(in the rows, 128 means zero)
Known rows:
nukom: [138 141 117 101 145 130 128 129 145 155 139 137 132  89 125 108 140 121
 111 111 116 144 150 130 130 124 134 136 152 137 128 144 141 138 138]
grono: [162 115 121 115 152 113 108 101  95 166 152 134 147  91 121 133 136  94
 111 114 100 143 126 113 151 177 158 126 159 133 132 153  91 104 105]
plaplo: [154 144 134 140 129 119 128 145 136 152 122 133 152 118 126 102 132 114
 124 124 119 128 151 139 128 121 124 151 140 140 128 146 128 142 127]
dibran: [168 129  84  55 165 109 144 165 140 160  85 148 167  82 118 163 169  85
 110 112 143 118 101 131 157 183 100 103 161 145 125 146 139 155 115]
fudi: [169 119  16 157 139 115 107 118 128 122  99 117 126 115 113 107 147  99
 142 161 129 127 133 126 125 153  87 159 147 132 131 137 147 111 111]
klinur: [ 61 145 124 149 107 166  94 108 150  80 158 113  78  50 112  95 125 156
 153 134  89 152 174 139 146  96 179 168 127 143 130 127 107 138 108]
pamar: [ 62 111 159 159 147 127 142 114  93 175 142 150  92 143 143 175 134 172
 145 115 121 149 136 111  87  96  96 105  63 106 134 121 133 101 117]
zapa: [136  98 150 153 102 127 135 106 128  54 107 111 114 172 124 167  86 106
 147 153 139 100  85 126 151 169 111 119 139 112 125  94 119 104 107]
modrinom: [147 141  90 106 133 122 123 139 141 148 135 132 135 107 125 103 149 113
 116 120 127 134 150 125 131 132 132 150 149 135 129 141 144 141 125]
rebron: [ 99 119 167 166 123 137 109  96  95  69 149 112  94 161 139 150  80 166
 148 113 161 101 120 127  96  95 129  89  74 108 129  99 141  99 154]
sebre: [158 117  61 153 116 115 133 146  96 168 137 131 105 195 141  98 104 139
 153 108 160 107 123 103  86  91 144 158  75 107 132 152 147 108 104]
lidrel: [146 128  71  86 143 153 118 109 136 150 134 129 146  88 118 125 116 112
 111 125  93 145 138 129 119 130 120 119 155 134 128 151 115 114 124]
pumekle: [162 127  86 108 143 130 113 104 110 157 154 133 117 112 126 115 129 111
 116 117 106 145 135 111 112 118 143 124 158 125 132 149 125 104 116]
rodros: [110 128 167 152 116 128 132 100 135  62 122 111 131  93 132 146 102 156
 123 118 152 102 106 147 156 135 136 101 126 110 124  97 121 136 154]
sekun: [ 72 150 170 160 116 164  96 109 151  94 158 116  97  45 115  93 106 165
 150 132  85 153 172 152 153  95 177 167 132 148 128 129  92 141 122]
braskul: [153 147 143 115 143 120 119 140 149 145 140 141 138 104 129 101 159 130
 114 118 118 150 162 136 139 135 128 138 152 145 127 143 143 139 148]
statrum: [112  99  94 160 136 115 143 118 108 125  80 110 135  84 124 113  83 119
 148 112 161  93  99 111 152 102 132 147  78 105 128 109 134 156 102]
trokoren: [151 104 177  93 103 145 136 101 145  48 144 124  72  95 143 186 114  89
 109 105  89 141  85 103 153 179 174 126 164 111 120  94 114  98 108]

Facts:
geklor zorople <- drofugas, flufles, taski, febras
geklor plaplu <- tremum
geklor doto <- tusti, sura, vugran
geklor lodor <- sura
geklor taski <- draril
geklor trokoren <- grafo, skinusar, meder, baflure, rodros, zadek, bika
geklor zogra <- grafo, bezin, trikle, lefu, fozi, siplok, drogrok
geklor soror <- fligregon, sobeske, studran
geklor groplur <- pamar
geklor nogra <- mibaso, statrum
geklor lotrik <- groplur, skebron, zorople
geklor ponul <- groplur, godrok, rofim
geklor troflir <- bezin, trikle, lefu, lusor, lonoklo, zapa, siplok, zoli, suvas
geklor grunus <- tana, meder
geklor godrok <- pifle, vugran, meder, febras
geklor gragra <- vugran
geklor bika <- vugran
geklor sura <- golelo, gragra
geklor bistem <- golelo
geklor baflure <- golelo, statrum
geklor pligrik <- klaples, gromem
geklor guviko <- trokoren, floven, zogra, troflir, kluzon, lonoklo, godrok, meru, rebron, pubrim, drebeples, zapa, dotri, drozem, plodeker
geklor siplok <- floven, padrasum
geklor golelo <- meder, lusor
geklor meru <- koze, baflure, gragra, zimum
geklor nastar <- fudi
geklor grafo <- lusor
geklor skinusar <- lusor, rebron
geklor zadek <- kibra, zimum
geklor bezin <- rebron, zadek
geklor vuti <- brotudak
geklor pubrim <- baflure
geklor drozem <- gromem, suvas
geklor febras <- zoli
geklor zapa <- drogrok, bika
geklor zimum <- fufu
geklor klaples <- bika
geklor drofugas <- plaplu
tremum fizik drofugas, bifos
drepegi fizik nukom
tristibro fizik bistem, nogra, grono, plaplu
tusti fizik flufles
vuti fizik grafo, plaplu
groplur fizik rodros, klugra
pupim fizik zorople
lalak fizik doto
pifle fizik drefin, flufles, stesisken
klostar fizik gruflak, kluzon
trikle fizik lelur
kotur fizik meru, bulol
stepin fizik gruklok, plifir, fligregon, trokoren, stiklivol, grunus
tikla fizik vugran
datra fizik betem, buskas
koze fizik stiklivol, grafo, lidrel
fudi fizik muplem, stiklivol, lelur
driska fizik flufles, nonil
plegil fizik sura
kibra fizik robrun
statrum fizik zadek, faklir, skinusar
padrasum fizik bezin, skinusar
rugur fizik dotri
risir fizik pumu, klugram, pumekle, bistem
flutuk fizik vosim, trokoren, guviko, stistirum, taski
kloze fizik rebron
zapa fizik bistem, trokoren
skebron fizik vezil, nupuskol, stutrar, dotri
bugim fizik lelur
gromem fizik loplem, lidrel
drasatror fizik sigratres, gruflak
mogak fizik fozi, bifos, pligrik, gridrul
zoli fizik truklavas, gonugom, gedre
skupli fizik guviko
kibufim fizik sekun, lodor, klugra
dodrul fizik ponul, drofugas, nogra, drebeples
rofim fizik nogra
sebre fizik zadek, flugrul, pamar
gevos fizik braskul, nonil
studran fizik loplem, ponul
flezas fizik suvas, skinusar
sigratres lostur dodrul
drofugas lostur sobeske, klaples, skupli
flufles lostur koze, godrok, grunus
drepegi lostur vosim
draril lostur nupuskol
fligregon lostur tober, kibra
bulol lostur tusti, suvas, skebron
teku lostur plifir, golelo
gonugom lostur zapa, kibra
lidrel lostur plodeker, plifir, flutuk
dibran lostur bugim, pligrik, flugrul
zutidru lostur skuror, sobeske, stepin
lalak lostur sobeske, grunus
mames lostur tono, flugrul, gridrul
trokoren lostur pupim, stutrar
brazur lostur koze, truklavas, rodros, klugram
braplugre lostur plodeker, sekun, bifos, gevos, pifle
lodor lostur driska
stiklivol lostur plodeker, drefin, tremum, buskas
trikle lostur gragra, tusti, stesisken
kotur lostur vosim, kloze, meder
troflir lostur zogra, padrasum
tikla lostur koze, zadek
lefu lostur rofim, nupuskol
braskul lostur riba, flezas, grafo
dregruk lostur nogra
taski lostur drebeples
fudi lostur truklavas
kluzon lostur truklavas
lusor lostur vosim, plaplo
lonoklo lostur plifir, trudra, skupli, skebron
plegil lostur kloze, stepin, drefin, trudra, zoli, gruflak
nastar lostur rebron, kibufim
vezil lostur loplem, zadek, bruditron
faklir lostur kloze, flugrul, kibra, doto, pubrim, zoli
fozi lostur skebron
brotudak lostur ziten, pamar, kibra, trudra
modrinom lostur gragra, stutrar, bika, grunus
nukom lostur ziten, doto, meder, rasoge
zorople lostur klugram, guviko, bika
gromem lostur tristibro, plaplu
siplok lostur sekun, tremum
mibo lostur rasoge, grunus
stinol lostur gruklok, rugur
skitro lostur skebron
dotri lostur loplem, lotrik, sobeske, buskas
pumekle lostur koze, drasatror, skinusar, grunus
febras lostur tober, meder, skebron
klinur lostur truklavas, vuti, zive
penol lostur risir, pifle, flutuk, zimum
drozem lostur pumu, riba, nusoflo, lelur
ploris lostur tristibro
skadi lostur doto
drogrok lostur trobi
betem lostur pupim, risir
studran lostur statrum, zadek, mibaso
stistirum lostur gragra, sebre, kibra, robrun, gruflak
dobe lostur pupim, gruklok, skuror
rutu lostur rebron, stesisken
[grunus, flufles, sura, pamar, groplur, riba, lalak, klostar, lelur, kotur, stepin, troflir, tikla, lusor, lonoklo, buskas, nastar, trudra, fozi, rebron, gedre, pubrim, baflure, skebron, zorople, gromem, ponul, skuror, febras, vosim, kibufim, suvas, betem, sebre, fufu, rutu] nagim b
[sigratres, lotrik, nogra, tusti, draril, grafo, bulol, mibaso, bistem, pumu, vuti, plifir, gonugom, bruditron, lidrel, tober, zutidru, pligrik, pifle, guviko, vugran, mames, brazur, floven, stiklivol, zogra, loplem, truklavas, datra, braskul, bifos, dregruk, fudi, kluzon, soror, driska, plegil, godrok, faklir, statrum, padrasum, ziten, rugur, brotudak, klugram, doto, flutuk, modrinom, rodros, kloze, zapa, plaplo, nukom, gruflak, drasatror, siplok, mibo, zadek, stinol, skitro, dotri, zoli, skupli, tono, stutrar, dodrul, rofim, ploris, drogrok, robrun, studran, muplem, trobi, zimum, plodeker, plaplu, klugra, flezas] nagim a
[drofugas, golelo, meder, sekun, meru, gragra, gridrul, klinur] nagim f
[tremum, fligregon, pupim, dibran, klaples, lodor, lefu, koze, taski, sobeske, kibra, vezil, drebeples, zive, nonil, skadi, stesisken, nupuskol] nagim c
[drepegi, tristibro, teku, trokoren, braplugre, grono, mogak, drefin] nagim e
[nusoflo, skinusar, bugim, gruklok, pumekle, penol, drozem] nagim g
[bezin, tana, trikle, risir, gevos, flugrul, stistirum, bika, rasoge, dobe] nagim d

Rows:
No name comes twice in this set of rows, the named rows included.
[169 115  11 120 173 110 127 116 144 147  78 144 163  47 112 175 156  86
 108 121 102 124  98 138 160 184  92  88 160 136 124 146 135 148 127] => fligregon
[108 126 173 137 105 140 132 108 116 115 156 125  83 199 145 146 110 164
 131 110 147 132  99 107  85  97 157  99  98 110 130 108 144  98 149] => sura
[ 54 115 177  44 104 144 147 130 102 165 161 143  98 214 145 185 139 168
 123 126  89 163  98 104  87  97 144 101  93 119 134 120 100  98 105] => ponul
[ 99 116 169 158 114 124 139  98 124  57 114 110 130 104 128 150  92 147
 132 121 163  97 102 139 156 144 128 102 108 112 126  94 120 135 150] => plodeker
[153 112  65 145 134 114 145 163 126 167  83 130 146 110 128 101 102 100
 134 111 142 100 119 112 127  99 134 166 108 119 129 147 132 153  95] => flezas
[112  91 109 151 133 118 135  99 127 125  80 110 147 129 129 119 101 115
 150 120 163 100  90 111 156  91 154 124  81 106 131 104 130 153 124] => padrasum
[ 52 139 175 129 102 168 129 105 156  48 162 108  66  64 137  98  89 160
 142 114  88 135 138 139 155  92 187 170 144 128 119  96  95 132 114] => meru
[164 138 140 156 126 151  94 105 120 165 147 142 105 176 142 130  97 165
 130 114  94 155 135 115  85 100 127 102 135 118 129 149 137  98 151] => lelur
[167 105  56 147 122 104 120 114  87 158 147 119 147 169 115 110 142  84
 144 144 137 121 110 109 148 180 146 154 158 141 134 145  94 105  97] => tristibro
[148 134 115 129 141 114 120 124 117 157 149 138 112 127 133 109 153 115
 119 114 136 140 150 112 113 114 140 144 152 130 132 142 141 112 124] => penol
[ 75 118 170 127 117 147 114  97  92 103 165 111 101 192 137 134  83 166
 131 112 162 102 139 113  88  95 159  85  85 106 131 111 134  97 154] => fozi
[170 131  92 144 173 113 140 158 132 168  79 145 168  69 112 158 152  85
 110 119 149 105 118 145 157 183  94  96 160 145 127 150 126 156 127] => sobeske
[129 123 150 156 112 131 109  96  99 107 158 114  93 195 143 116  98 158
 147 114 163 107 122 113  89  99 144  95  87 106 130 114 147  98 155] => fufu
[140 129 165  70 106 161 147 157 160  53 138 125  83 180 144 179  90 106
 113 110  84 140  86 115 143 134 182 147 162 123 114  93 116 106 101] => guviko

Now the same things, written a new way:
Known rows:
stutrar: [125 122 137  82 135 135 108 159 148 152 141 114  86 139 130 154 145  85
 162 150 114 124  95 176 192 112 127 139  85 104 119 156 139 152 136 125
 130 133 138 138 125 100 163 147 113 116 156 183 141]
rutu: [115 152 117  95 153 120  93 173 157 125 130 144 112 124 115 140 100 112
 169 147 125  92  99 183 175 121 145 150 113  95 118 153 138 156 143 121
 140 157 135 103 121 105 153 160 127 146 150 195 140]
bulol: [134 128 133 104 135 124 104 161 148 132 132 115  80 138 140 139 127  84
 157 143 117 128 101 186 163 111 141 136  87  93 128 158 126 155 127 119
 128 149 147 126 127 108 162 141 101 124 146 181 135]
fudi: [ 89 197  50 124  92 122 111 130 165 126 122 108  78 181 194 249 176  86
 134  84 102 112  86  93 116 124  89 151  67 117 116 151 191 155 145 133
 123 214  96  87  86 117 199 206 108 106 168 211 230]
drofugas: [156 116 147 109 114 112 121 159 133 146 148 112  72 138 130 132 143  72
 148 128 114 130  96 185 166 111 125 136  80  94 142 157 112 160 138 127
 134 153 151 138 126  97 178 132  87 105 172 173 139]
drepegi: [118 132 102 114 125  97 105 179 143 147 166 135 102 115 126 145 136  99
 155 125  98 111  90 182 185 134 136 134  74  90 124 136 141 134 160 153
 132 151 143 133 112 139 177 149 126 118 135 203 152]
zorople: [116 155 118  88 154 134  90 174 151 124 129 141 116 123 106 149 107 108
 172 153 118  90  97 188 181 129 137 145 102 105 124 159 123 159 144 124
 137 165 129 112 119  97 161 158 131 147 162 198 143]
vosim: [112 140 116  80 148 126  90 172 161 139 141 138 115 124 122 139 115 118
 173 151 126  96 100 178 194 108 142 152 113 102 113 148 152 155 156 125
 142 131 144 102 108 102 153 172 138 135 150 195 132]
klostar: [104 143 102  97 142 112 107 187 157 133 158 133 116 122 106 149 107 113
 168 143 132  98  81 187 192 122 139 143  91 109 107 145 141 147 148 144
 146 145 128 104 113 123 151 181 140 120 142 207 158]
lotrik: [128 123 147  91 126 134 111 165 153 146 142 109  90 140 133 148 133  82
 158 145 118 127  96 182 193 118 126 132  88 102 115 151 143 151 134 123
 139 132 143 137 127 101 151 142 105 112 158 182 139]
betem: [115 154 122  97 141 120  96 177 155 124 136 144 114 124 110 143  93 109
 162 146 122  94  98 186 178 126 138 144 109  98 125 146 146 163 146 115
 148 151 127 106 120  98 142 156 126 139 155 194 145]
guviko: [129 122 136  86 137 137 114 167 150 143 136 121  89 134 127 153 146  86
 162 148 124 120  98 178 190 120 135 142  86 104 113 160 134 144 130 131
 135 141 142 136 130 102 166 146 110 114 155 187 140]
rebron: [120 146 113  80 160 143  91 165 144 135 137 142 118 115 123 147 118 111
 179 150 122 107  90 181 195 110 133 149 100 114 120 154 122 171 172 135
 138 159 140 106  91  91 157 172 139 130 172 200 136]
koze: [136 101 132  89 127 145 141 152 118 156 148  65  66 145 143 175 189  43
 152 143 118 165  74 179 201 102 118 118  40 135 118 172  91 141 129 156
 111 135 132 144 119 106 180 170  99  73 180 180 160]
gridrul: [150 103 142  95 118 113 131 155 144 157 153 116  73 138 137 140 154  90
 157 126 118 135  90 176 174  98 133 141  90  89 119 152 137 155 141 138
 122 141 164 140 119 107 178 145  92 104 152 175 129]
gevos: [130 127 117 105 106  67 139 190 150 162 200 151 111 111  94 135 106 115
 156 119 101 101  61 192 181 127 106 128 107  97 116 137 169 141 185 171
 152 148 140 145 103 124 180 173 122 110 156 194 153]
rofim: [131 119 118 105 130 121 126 165 119 144 156 121  98 127 131 144 145  62
 155 134 134 127  86 181 192 110 133 143  61 116 117 164 100 145 158 157
 133 143 137 110 103 107 172 171 125  75 166 204 150]
bezin: [147 134 124  95 124 101 112 173 156 153 167 159 103 110  90 138 128 131
 169 118 108  89  76 183 187 125 134 148 109  86 135 132 146 175 177 148
 144 174 164 144  97 108 183 148 115 127 167 188 141]

Rows:
No name comes twice in this set of rows, the named rows included.
[148 121 131  69 190  81 111 158  76 156 160 104  59 118 119 124 129  71
 142 138  82 145  93 192 163  50 139 128  90  74 172 168  96 163 145  91
  92 121 131 131 134 117 173 141 113 105 141 155 129] => brotudak
[128 113 113  97 134 129 104 167 136 145 165  91  88 124 146 147 149  85
 164 145 114 138  83 187 193  93 121 134  60 120 125 150 109 163 156 150
 125 135 151 121  96 121 171 178 121  99 165 193 140] => zoli
[112 143 119  82 151 126 108 167 160 133 138 156 119 123 121 147 110 119
 174 144 131 101  91 172 186 118 148 153 118  99 104 150 152 155 157 132
 139 146 141 106 110 101 147 167 133 125 147 198 135] => riba
[132 118 145  96 124 124 120 161 146 144 145 119  92 139 138 140 130  81
 153 138 119 132  92 178 189 110 130 137  90  98 121 148 147 159 144 124
 141 131 140 126 119 101 144 149 107 100 157 182 145] => bifos
[146  97 161  94 121 145 128 145 135 149 130  78  57 152 160 152 164  54
 155 147 120 169  93 174 180  93 126 124  66 110 123 167 113 157 118 125
 122 127 154 144 126  95 161 140  80  85 164 166 134] => klaples
[141 134 134  93 152 145 110 156 131 134 128 126  85 128 135 156 143  78
 168 144 113 132  88 176 176 114 134 138  78 110 128 170  97 164 146 135
 120 172 140 134 113  93 170 146 106 117 169 185 140] => kluzon
[117 157 124  82 174 129  96 180 134 127 144 146 113 115 136 139  85  98
 186 182  89 110  82 201 153 122  98 128 108 122 106 200 114 138 167 148
 130 178 112 129 112  99 174 169 128 163 157 198 122] => flufles
[107 137 100  88 147 129  88 181 151 141 163 117 118 116 119 148 121 114
 175 153 118 107  80 190 208 102 126 139  81 124 118 142 124 168 173 147
 141 136 135 103  86 117 156 200 148 117 167 210 147] => skebron
[132 116 140  99 119 120 118 163 146 144 136 134 101 140 133 135 139  69
 149 140 139 116 113 176 190 120 141 151  89  97 114 160 133 134 139 132
 137 133 145 116 130  98 166 147 111  98 151 190 134] => nogra
[118 114 123  99 120 119 114 179 144 152 164  96  90 135 126 153 144  86
 155 142 120 129  87 184 201 109 121 130  66 114 117 148 139 145 138 141
 139 117 133 124 115 125 160 168 118  97 147 195 159] => skupli
[143  99 158  86 131 141 139 144 135 149 130  91  55 150 153 155 172  58
 156 144 129 164  93 168 173 100 131 132  70 104 111 173 120 146 112 126
 116 138 149 147 136  97 167 136  81  88 151 169 140] => zive
[116 110 114  98 124 119 108 170 151 153 164  94  86 133 139 147 147  91
 161 146 120 132  90 179 196 100 126 133  69 110 113 145 135 144 140 147
 132 114 148 122 116 129 169 174 120  99 147 195 148] => kloze

